[ 19  40 -25  14  11 -28 -45   8   9  12  -1 -35  13   9  15 -44 -15 -15
  26 -31   3  25 -49 -44 -17  14  18 -11  38 -41  12  18 -25 -25 -28   9
  -6  37] : Z316
[-43 -11  21 -23  15   5   9 -17  20  53  20 -43 -25   2 -23  13 -41  45
 -12 -26   8  35  -5  23   9 -17  25   1 -24 -29  -4 -42   6   2  32  -8
  -2  62] : Z433
[-31 -70  13 -21  -1  49  25  10  15  36 -19 -46 -16 -19   2 -72   1   1
  29   2  28   9 -26  21  31  35   1 -19   6  13 -17 -35   7   0  41 -59
 -22 -18] : Z660
[-65 -18 -36 -17  19  38  29 -49  25  13 -80 -21  -5 -56  11 -21  -6  33
  -2  35  65  31 -23  19  -5  15   3 -50 -21  49   0 -25  13  -4  52  17
  17   9] : Z709
[-39  24 -11 -15  -2   6  49 -14  19 -37  32  -4  -7   1   0 -36   0  15
  29  -3 -21   3 -44 -13  31 -19  16 -25   9  -2 -19 -19   5   1  -5  56
 -12 -38] : Z636
[ 25  11  -4 -13  -5  38   0  26 -28  25 -29 -49   2 -10 -12 -31 -18 -35
  -7  17 -36  14 -39 -21  11   1 -13   9  -6  12  18   2  18 -17   8  28
 -16  18] : Z316
[-23 -18 -19 -25  10   8  23 -28  -3  17  46 -25   9  -4 -31 -27   7   5
  58 -19  -9 -49 -66  13  39  17  24 -35  38 -14  13  -9  48   1   2   9
  53 -18] : Z433
[ 54 -29   1  40   6 -36  25  10  21   0  36  31   4  24 -12 -11  41  -8
 -18 -17 -39  -4   6  20   7   7  16  -1 -11 -40 -34 -27  34  13 -12 -11
  23 -43] : Z433
[-46 -16 -16   3  12   6  35 -35  22 -38  59  -1   8  30 -33 -20  24  15
  42 -23 -11   3 -11   0  40 -59   2 -21  10   0 -14 -19 -37  22 -10  26
  24 -33] : Z14
[ 38  14 -20  38 -11 -33 -10  -7  -4 -16 -55 -10  -5  33  11  15  17 -39
 -64  -3   2 -12  11  21 -13  -5  -3   0 -50  -4  20  -2 -12  -3 -12  55
 -44  11] : Z709
[  1  -6 -15  12  22   7 -43  25  -6  14  12  26 -42  39  20 -42   3 -30
  23 -41  57  -4 -12  21 -10  17 -42   2 -58 -16   2  22  14 -43   6  29
 -42  25] : Z14
[-50  24   2  11  12   0   2 -13  -6  -5  15 -25  -6  30 -44  43   9   9
 -26  -3 -31 -55  14  40  21  -9  17   6  73  65  -6  -9 -47  47  24 -24
 -15   9] : Z709
[-18  12 -12 -15   2 -37  27  -9  46 -13   8  -8   6  -2 -23  40   5  -2
  10  -6  -8  -6  59 -17   2 -61   1  12  18  -5 -23  -9 -57  22  -7 -11
  -7  35] : Z432
[-42 -27 -16 -20  -1   6  30 -12   8 -14  58  57   0  11  -2 -15  45   6
  29 -16  10  36 -13  30  18  -2  -4 -28  20 114 -64 -10 -21  16  17  21
  25   7] : Z432
[ 49  16 -25  12 -35 -30   4 -25  12   9 -70 -11   3 -12 -31  24   4   4
 -67 -12 -32 -67  15  38 -15 -14  39   0  -3 -46  31  16  38  34 -25   7
 -12  -3] : Z433
[ 67  18 -11  14 -11 -19   6  -4  -8  77  -2 -39  11  -6  -1 -25  -5 -50
 -57 -52   5 -12  34  23  35  25   1  13 -31  -4  19  23  -1  27 -55  -5
   4 -10] : Z432
[ 24  12  -6   4 -15   9  41 -41  -7 -27 -14   0   9 -24  -5 -19  20   1
  54  28 -11 -29 -45  10 -11  -6 -30   8 -40  15 -35 -30  70 -13  29   3
   1 -12] : Z709
[ 10  -5  11   1  -2  11  73 -10   1   5  35 -23  35  -8  -9  10  32  -9
  58 -16   6 -36  36   8  -1 -13  -3   2  -4   7 -33  24  23  -6  -6  23
  57  -2] : Z636
[-11 -21 -20  -5  -8  25  14  35  -5  39  35  71  -7  48  24 -37  51 -28
   1 -24  -7   7 -34 -59  -6  24 -10  14   8  26   2  50   4 -12  53 -11
  16 -31] : Z310
[ 40 -39 -15 -40  49  11 -28   4 -16   1   6 -45  12  40 -13 -32 -37  12
  46  -1 -16 -30   8 -17  32 -25 -22 -34   9   9   5 -51 -60  15 -36  -9
  40  -7] : Z432
[ -3 -48  14  31  24  10  29 -18  17  -3  41  -1  23 -11   9  -5   4   2
  19  36   1  15   6 -14 -47 -26  -3  14  46   5 -15 -19  13 -19  12  -3
  33  -2] : Z316
[-17 -14   4 -42   3   0 -21  -1  21  28  33   5   3 -35 -69  -4  -6  48
  13   3 -23 -26 -33  40 -19  -7   9 -39  60  -3 -20 -25  49   5  37 -32
  21  13] : Z433
[ 17  16   2  20  24  30 -26  37  63   0 -21  -5  35   8 -19 -13  49  38
  20 -25 -19  41  44  15 -12 -24  -2 -15 -19  21 -23   2   8   6  15 -30
  53   5] : Z14
[ 23   3  21 -10  23  25   9  52   1  36  28   1 -14  19  -1 -30  11   7
  53 -22 -34  -6   0  15  23  49 -21   5 -30 -10 -45 -20  21   6   6 -37
   3 -11] : Z709
[  2  31 -30 -35 -18  14  37  11  10  16 -40   5  12  -1 -49   2  73 -19
  17 -41 -15 -24  16  27  24  23 -13  11  47   4   7 -24  13  -5 -10 -48
  -1  26] : Z316
[ -1 -18 -11 -25  15  19  12 -15  14   0  13  -2  -7 -15   1 -13 -22  13
  38  18   0   0  -5 -11 -18  19 -23 -43 -14   0 -16 -20  47 -29   4 -34
  39  16] : Z709
[ 13  44  -9  17 -27  15 -24 -41  18  39  10 -15   0  10  -1 -40  30   6
  28   4 -49 -27 -22  23  -5   3  20  -8  -4  19  13 -58  -8  31 -34 -16
 -30 -39] : Z310
[ 11 -25  37   8   2   8   2  -4  12  14  24  52  -7  53  69 -40   1 -46
  33   0  30  21  34  -7 -12  18  -7  26   1  13 -28 -22 -15  -3  -3 -13
  12  -4] : Z660
[-45  17  37 -19  12 -10  23 -10   2 -44   7  42  11 -16  -4  56 -16  64
 -23  -5   3   6  35  32  -2  -5  17 -17  22 -16  -2 -18  -7  24 -24   4
   0   5] : Z709
[-24 -10 -21  21  12   1 -29   5   2  12   0  18 -25 -12 -28   6 -19 -32
  66  26  -7   9  25 -47  13  11   9  -1  -9 -48  27  -1   5  10   4 -31
  54   4] : Z316
[ -2  11 -15 -43  15  20  23  34  22   6   0  -9  -9 -20 -20  10 -14  40
  22  14 -53 -23  -8 -14   8 -22  16 -39  -5 -35 -10 -34 -10   7   8 -10
  12 -19] : Z310
[  -4  -27    6    1  -14    8   26   -6   19   12  -56   18  -17    6
 -101   22   16    1   -9   20  -24    5   50   19    8  -22   25  -12
  -32  -49   11  -37   26   39    7    4   15   22] : Z433
[ -8  -5 -31 -11  21 -16  -8 -12  20  51  73   7  -3  17 -17 -29   6  17
  23 -49  18  49  25 -43  23 -40 -33  14  15   1  14  -8 -43   1  -6 -41
  51  -5] : Z316
[-10 -25  52  -1  18  23 -41  43 -46 -48  13  22  44  35 -23  10  31   1
  58  14 -23 -41  18   1  -6  -1  -6 -22  74   0  -3 -24 -25  10  30  28
  46 -22] : Z636
[-14 -45  22 -18 -28 -10  21 -28  -8  15  24  -1  25 -23   1 -13 -16 -11
  77  -1  10  -5 -18 -25  28   8   5  -2 -43 -52   9  18  14  27  -9   1
  15 -19] : Z709
[-12 -12 -20 -13  12  15  32 -14  -6  10  20 -30   4  -2 -29  15 -15 -36
  43   0  -8 -34  -7  21  23 -36 -17 -10 -57  -3 -48   9 -11  -4  41   9
  37   8] : Z14
[ 86  -9 -13 -31  13 -62  -5  57 -35   9   6  18  22  22  13 -39  18  17
   7 -35 -17  18  20 -63   6  32  -6  17  65  24 -16  15 -32  20 -54 -58
   4 -32] : Z636
[  0 -22 -14 -13  22  -5 -47 -40 -29  -6  38  -1  17  74  11 -28 -44 -15
  -1 -24   6  -9 -15 -64  10 -15 -21  -5  34  23  13  18 -67   3  -8 -50
  32  11] : Z432
[-27   2   1 -15 -10  39 -23 -32   4  59  36   8 -11 -26  -4 -23 -34   5
 -12  41 -29  15 -11 -37 -28  -1 -12 -30 -17 -15  26 -28  15 -10  17 -47
  13 -37] : Z310
[ 11 -22   8 -33  32  12   0  27 -29  14  74 -40  20 -27   9 -22  20  -2
 111  11 -19 -57  -7 -11  -1  26 -38  -2  57  28  -9  -8  18 -23 -40 -23
  19 -14] : Z432
[ 15  61  19 -10   1   6  11 -32   4  -8   7 -37  26  25  23  24  11   3
  73 -23 -11  -5  28   7 -13 -32  10  -1 -19 -32 -10 -58  -7 -24 -12  27
  83  43] : Z660
[ 24  -9  29  24  53   4  -4  13  13  73  18 -18   9  10  -3  -1 -51 -12
  -5  13  -9  28  40  17  11  55   9 -11 -83 -34 -39  -6 -17  20 -26 -59
  34 -13] : Z709
[-53  27   3  57  35  54 -13  -3  43   8 -15  10 -31 -12  -5 -21 -21  -7
 -24  46   1  35  11   3 -61   2  14 -22   4   7 -30  11  31 -16  47  16
  16  15] : Z14
[  8   8  -5  20   9 -11   6  21  40  28   7  10  -2  32   0 -30  57 -14
  78 -50  33 -25  -6  -2  18  12   6  15 -21 -42 -14 -13 -17   2  17 -27
 -22   4] : Z310
[-41  -8  26 -12  37  24  11  22 -37 -33  -2 -15   8  -3   7  29  18  -4
  54  52 -29  -7   4 -38  10  38 -35   7  11  -2   3 -46   8 -28  22 -47
   0 -10] : Z709
[  6 -18 -18 -24  -7  -6  -4  -6 -22 -44   2  59   7  27 -25  -5  23  20
  51  -9 -34  12  -8 -41 -27 -13   2 -22  16 -42  -1 -18   8   0 -15   0
  54  -4] : Z14
[-16 -28  15  17   4  -8 -15  14  19 -72  19  75 -18  -5   1  -1   7 -10
 -18   6  36 -22   1  40 -18 -43 -35  -6   3 -23  -6  -6  38 -21  33  43
 -47 -21] : Z14
[ 15  31 -16  35 -17  12  19 -35  54  -4  31 -49  11  29  -4  -3  57   6
   4  -1 -76   1  27  11 -20 -41 -30  -9 -42  28 -38 -49  -3  -9   1 -30
   3  -9] : Z709
[ 47 -28   2 -22   5  34  14  24 -17 -13 -45  42   8 -29  35 -35 -35 -16
  12   7   0   7 -16 -19  20  62 -16 -15 -36  13 -48  25  61  -4  20 -74
  41 -14] : Z432
[-21  23 -20   4   6 -14 -21 -26  65  22   8  14  13  28  33  17 -42 -10
 -56  -6 -27 -14   0  16 -32 -51  12  -8 -64 -42 -46  22 -70   8  32  18
  -6  -5] : Z432
[ 17   4  18  48 -17  18 -29 -48 -27 -18 -44 -16   1  19  41  -3 -42 -14
 -10   0  21   4  31 -34 -24  -6  -4   6 -60 -34  16   3  19 -10  28 -15
  40  13] : Z636
[  9  41 -23  35   3  -7  27 -18  -2   1 -23 -71  -9   8  -7 -42  13  17
  15 -18   2 -39 -33 -16 -37  -4  20  16  36  -6  -9  19   1 -10  -6  28
 -40  12] : Z636
[-48 -28   9 -23  21  -4  23 -10  23  35  -4  32   7 -16  18  12 -23  28
 -27  42  25  22  24   1 -27 -20  24  21  13  30 -11  11 -45  25  24 -13
   7 -29] : Z660
[ 23   6  20  68   9   1 -40   3 -17  -5  17 -50  14 -21  -5   5   2  36
  48 -12   4  40  29 -11 -23 -46 -12  19 -77  10 -22  38  -3   8  16  -3
  31  15] : Z14
[  9 -27  -9  -6  -5 -11  21 -50   6  21   5   4  16  -8   2 -59  -2 -26
  60  12  24 -15 -14 -20   9   1 -16 -20  -4 -30 -12 -19 -13  22 -14  11
  12 -38] : Z709
[ -7 -12 -34  28 -13  21  25 -28  24  28  -9  13 -22  36 -55 -26  22  23
 -23  -2 -48  47 -11   3 -57  13  35 -11   2  11 -24  -8  -1   6 -27 -33
  -1  34] : Z316
[  19   14  -44   24   -8  -27  -54  -40   39   31  -10   42  -12   22
   26   -7    1   28  -21  -29    6   -6    5   41   -9  -22    6  -10
 -108   -9    1   25   -3   22   -6    8   14  -29] : Z433
[-14  16 -19 -22 -12   3  33 -24  -3  17  -9 -39 -14  55  -8  29  -7  15
   1 -10 -52 -22  27 -15 -13 -37   9  23 -60 -23   5 -12 -51   5 -26  18
 -23  17] : Z636
[ -8   7 -40 -20  21  22   0 -17   1   6 -11   8  -3 -56 -38 -31  -8  -6
  18  23  29 -33 -11   7   5  -9 -34 -53 -16 -10  12   1  35 -14   2  34
  39 -34] : Z432
[ 13 -14 -19  33  13  16  10 -24  34 -59  -2  24   6 -32  -2 -37 -31  -7
  12  57  15  17 -63 -15 -21 -32 -10 -15 -26  27 -16  21  75 -33  26  19
   8 -14] : Z316
[-70  24   3  35  -6 -11 -32 -31  64  25  53  -9  -3  39  -3   9   1 -29
  59   8 -34  58 -17 -25   1   1  67 -16 -18   8 -17   0  -4  11  18  14
  43  56] : Z433
[  2   4  22   0  29   7  31 -20 -33  30  34 -40  18  20  19  19   7  -9
 105  16 -10 -11  13   3 -28  -2  -1   3  -1  21 -57 -43 -35   0   8  55
  68  49] : Z709
[-60   3 -26 -49  29  26  -5 -21  -3  36 -13 -17   5 -14 -20  -6  20  44
  58  21 -10  14  -8  -5 -30   1   5 -16  21   2  30 -46 -18  -7 -21  12
  21   3] : Z14
[ 37  30  11   8  13   6 -24  20 -29   6 -26  -3  29 -28  49 -19 -26 -29
 -19  26 -15  13   7 -14  14  61   6 -27 -39 -13  17   9  28 -10 -44  12
  25 -60] : Z636
[  0 -19   9  27  24 -31  -8  27  -2  -1   8 -23 -16 -43   1  40 -41  15
 -46  17  -6 -19  -2  36 -11  11  39   3   2  -7  -1   6  20  15   1  13
 -21   4] : Z432
[  0 -18   8 -28 -24  -5  53   8 -13  13  -5 -37   4 -25   4  28  13 -18
 -38  30 -31  -5  40 -13 -14  -8  -2  29  48  54  -5   0  -8  -2  -4 -54
 -25   4] : Z660
[ -36  -22   11  -44   28   15   70  -61    3   46   22  -10   38   -9
   -6   13  -19   60   50   -9   37   46  -23    6   10  -11   -2    8
 -107  -19  -11  -19   10   -6    7   10   58   11] : Z709
[ 13 -18 -44   3 -17 -24   7  -8 -67 -22  -8  35  -1   8  24   2  31 -16
  -9 -25 -16 -94 -57  27  14  28  -6  39  42   8  11  32 -15  15  -2 -23
 -39 -56] : Z316
[ 10   9  13  12  17  -7  32 -29  12   2  13 -18 -28  20  56 -17 -70  -6
 -24  -3   1 -31 -28  11   7   4  20  26 -13 -14 -34  11  16   1 -12  -3
 -49  13] : Z433
[ 19  15  38  -1  -4  -5  55   3  -9 -12 -26 -20   7  -1  41  43  -3   6
  26   4 -36  -2  21   7   6 -16  24  45 -25 -10 -50 -28   7  16  14  21
   4  39] : Z433
